Below is a small trained network, with its code and all its weights. Each question gives an input and a class and asks what happens when units are switched off, that is, made to give their printed mean instead of their output.

import numpy as np


def w(rows, s, z=0):
    codes = np.array(rows[::2]) - 128.0
    scale = np.full(codes.shape[1], s)
    scale[-1] = z or s
    return codes * scale


def f(y):
    return np.maximum(y, 0)


def log_softmax(a):
    a = a - a.max(-1, keepdims=True)
    return a - np.log(np.exp(a).sum(-1, keepdims=True))


def net(x, mask):
    res = np.array(x, float).reshape(1, 3) / 4 @ E
    y = f(res @ A[0][:, :-1].T + A[0][:, -1])
    res = res + np.where(mask, y, B[0][:, -1]) @ B[0][:, :-1]
    return log_softmax(res[-1] @ U[:, :-1].T + U[:, -1])


A, B = {}, {}
E = w([
[226,2,136,122],'x0',
[5,55,131,66],'x1',
[167,143,37,27],'x2',
],0.0094)
A[0] = w([
[129,235,114,144,110],'n1',
[148,144,79,51,76],'n2',
[70,166,81,148,149],'n3',
[100,110,193,201,93],'n4',
[124,128,247,149,131],'n5',
[159,158,43,59,123],'n6',
[143,21,159,77,130],'n7',
[25,59,150,42,4],'n8',
[163,89,125,127,149],'n9',
[217,64,115,147,92],'n10',
[93,106,157,190,114],'n11',
[206,165,137,153,113],'n12',
[48,190,131,95,121],'n13',
[144,126,47,48,100],'n14',
[147,71,162,103,137],'n15',
[77,92,134,129,154],'n16',
[84,174,174,73,144],'n17',
],0.014,0.0036)
B[0] = w([
[132,135,96,179,217],'n1',
[115,80,169,82,211],'n2',
[111,96,95,143,200],'n3',
[113,75,168,57,219],'n4',
[103,107,168,90,216],'n5',
[121,107,171,69,238],'n6',
[90,122,83,169,221],'n7',
[213,247,166,207,244],'n8',
[122,121,90,146,183],'n9',
[118,101,97,194,235],'n10',
[125,98,139,69,194],'n11',
[163,194,136,160,219],'n12',
[105,100,81,147,228],'n13',
[111,99,167,74,235],'n14',
[70,105,91,159,183],'n15',
[183,139,143,127,182],'n16',
[68,145,91,154,194],'n17',
],0.014,0.011)
U = w([
[66,103,1,146,78],'0',
[98,88,174,54,83],'1',
[198,181,117,147,253],'2',
],0.018,0.0037)

Each question gives the input, the list of numbers given to net, and the class t.
The units are the neurons (one row each of A and B). Each row of codes is followed by its name. A weight is (code - 128) times the scale printed after its matrix; where a second scale follows, it is the last column's (A, B and U).
mask holds one flag per neuron, in row order. A switched-off neuron (its flag False) gives its mean, the last column of its row in B, instead of its output. The means were averaged over made-up inputs and are rounded, as every weight is.
A unit's drop is (log p(t) with every unit on - log p(t) with that unit switched off) / (log p(t) with every unit on - log p(t) with every unit switched off).
The circuit of an input: a set's keep is (log p(t) with only the set's units on - log p(t) with every unit switched off) / (log p(t) with every unit on - log p(t) with every unit switched off). Starting from the 12 units with the biggest drops (on a tie, the unit counted first), units are removed one at a time, each time the one whose removal leaves the highest keep (on an exact tie, the one counted first), for as long as the keep stays at least 0.8.
circuit, biggest first: the units of the circuit, biggest drop first
k most important neurons: the k neurons with the biggest drops, biggest first
drop when u is switched off: that unit's drop, to one decimal
input [8,-1,-7], class 0: circuit, biggest first	n7
input [3,-6,-7], class 1: 3 most important neurons	n4, n8, n5
input [0,0,1], class 1: 4 most important neurons	n8, n10, n7, n12
input [-5,-3,-7], class 1: 2 most important neurons	n4, n5
input [5,-4,-5], class 0: 4 most important neurons	n10, n8, n6, n14
input [-1,-4,4], class 1: 3 most important neurons	n8, n6, n2
input [0,4,3], class 2: 3 most important neurons	n8, n4, n5
input [7,8,-7], class 2: 2 most important neurons	n8, n16
input [7,7,6], class 0: 3 most important neurons	n7, n15, n12
input [-8,-4,-7], class 0: 2 most important neurons	n1, n13
input [-5,-6,-7], class 1: 2 most important neurons	n4, n8
input [6,-2,8], class 1: 2 most important neurons	n6, n14
input [5,6,-2], class 2: 3 most important neurons	n8, n16, n13
input [-7,-6,1], class 0: circuit, biggest first	n8
input [1,7,3], class 2: drop when n8 is switched off	1.2
input [7,8,-6], class 2: drop when n16 is switched off	0.3
input [-4,8,5], class 2: drop when n8 is switched off	1.8
